Below is a small trained network, with its code and all its weights. Each question gives an input and a class and asks what happens when units are switched off, that is, made to give their printed mean instead of their output.

import numpy as np


def w(rows, s, z=0):
    codes = np.array(rows[::2]) - 128.0
    scale = np.full(codes.shape[1], s)
    scale[-1] = z or s
    return codes * scale


def f(y):
    return np.maximum(y, 0)


def log_softmax(a):
    a = a - a.max(-1, keepdims=True)
    return a - np.log(np.exp(a).sum(-1, keepdims=True))


def net(x, mask):
    res = np.array(x, float).reshape(1, 4) / 4 @ E
    y = f(res @ A[0][:, :-1].T + A[0][:, -1])
    res = res + np.where(mask, y, B[0][:, -1]) @ B[0][:, :-1]
    return log_softmax(res[-1] @ U[:, :-1].T + U[:, -1])


A, B = {}, {}
E = w([
[127,131,129,127,130,126],'x0',
[128,50,89,218,191,65],'x1',
[228,162,139,136,63,51],'x2',
[163,63,245,103,174,131],'x3',
],0.012)
A[0] = w([
[198,105,116,205,123,27,69],'neuron 1',
[179,101,108,186,137,47,81],'neuron 2',
[75,83,113,175,192,145,120],'neuron 3',
[150,143,109,151,102,71,96],'neuron 4',
[199,210,173,80,38,129,137],'neuron 5',
[124,222,67,109,51,132,163],'neuron 6',
[156,138,201,87,107,131,121],'neuron 7',
[74,151,140,81,137,223,185],'neuron 8',
[67,70,82,161,179,139,142],'neuron 9',
[84,193,1,161,77,124,255],'neuron 10',
[64,59,95,170,211,148,132],'neuron 11',
[64,145,143,71,126,211,184],'neuron 12',
[65,118,45,169,142,143,167],'neuron 13',
[135,37,241,120,209,131,138],'neuron 14',
[187,109,219,96,116,129,154],'neuron 15',
[70,141,148,98,119,194,172],'neuron 16',
],0.0091,0.0059)
B[0] = w([
[142,98,74,129,161,192,199],'neuron 1',
[129,116,95,153,142,164,187],'neuron 2',
[111,135,165,138,105,90,189],'neuron 3',
[112,107,116,135,116,151,162],'neuron 4',
[129,136,153,97,89,94,215],'neuron 5',
[81,77,139,136,69,131,213],'neuron 6',
[154,143,138,105,139,117,173],'neuron 7',
[141,101,89,144,160,176,201],'neuron 8',
[99,161,144,142,130,99,198],'neuron 9',
[3,147,116,173,113,131,254],'neuron 10',
[110,135,182,148,107,87,209],'neuron 11',
[144,108,90,138,153,167,201],'neuron 12',
[96,166,121,148,153,120,204],'neuron 13',
[135,68,180,129,107,131,217],'neuron 14',
[180,142,142,102,150,109,191],'neuron 15',
[142,108,101,133,153,156,184],'neuron 16',
],0.015)
U = w([
[107,141,26,153,160,200,152],'0',
[99,93,204,132,30,78,118],'1',
[211,72,122,123,254,183,255],'2',
[208,195,183,48,125,54,45],'3',
[96,249,153,160,170,42,44],'4',
],0.0096,0.0007)

Each question gives the input, the list of numbers given to net, and the class t.
The units are the neurons (one row each of A and B). Each row of codes is followed by its name. A weight is (code - 128) times the scale printed after its matrix; where a second scale follows, it is the last column's (A, B and U).
mask holds one flag per neuron, in row order. A switched-off neuron (its flag False) gives its mean, the last column of its row in B, instead of its output. The means were averaged over made-up inputs and are rounded, as every weight is.
A unit's drop is (log p(t) with every unit on - log p(t) with that unit switched off) / (log p(t) with every unit on - log p(t) with every unit switched off).
The circuit of an input: a set's keep is (log p(t) with only the set's units on - log p(t) with every unit switched off) / (log p(t) with every unit on - log p(t) with every unit switched off). Starting from the 12 units with the biggest drops (on a tie, the unit counted first), units are removed one at a time, each time the one whose removal leaves the highest keep (on an exact tie, the one counted first), for as long as the keep stays at least 0.8.
circuit, biggest first: the units of the circuit, biggest drop first
top k neurons: the k neurons with the biggest drops, biggest first
drop of u: that unit's drop, to one decimal
input [-1,-6,6,1], class 3: circuit, biggest first => neuron 10; neuron 15
input [-6,-1,2,-6], class 1: circuit, biggest first => neuron 6
input [-2,1,-1,0], class 4: circuit, biggest first => neuron 6; neuron 1
input [5,0,-8,2], class 2: top 3 neurons => neuron 10; neuron 8; neuron 12
input [6,1,-6,-2], class 4: top 2 neurons => neuron 11; neuron 1
input [4,0,8,2], class 3: top 2 neurons => neuron 5; neuron 8
input [-4,8,1,7], class 2: top 4 neurons => neuron 1; neuron 10; neuron 6; neuron 2
input [-4,6,2,0], class 0: top 3 neurons => neuron 1; neuron 15; neuron 2
input [-7,8,-5,6], class 1: drop of neuron 14 => 0.2
input [-6,-6,2,1], class 3: drop of neuron 10 => 0.3
input [7,0,-6,6], class 2: drop of neuron 16 => 0.2
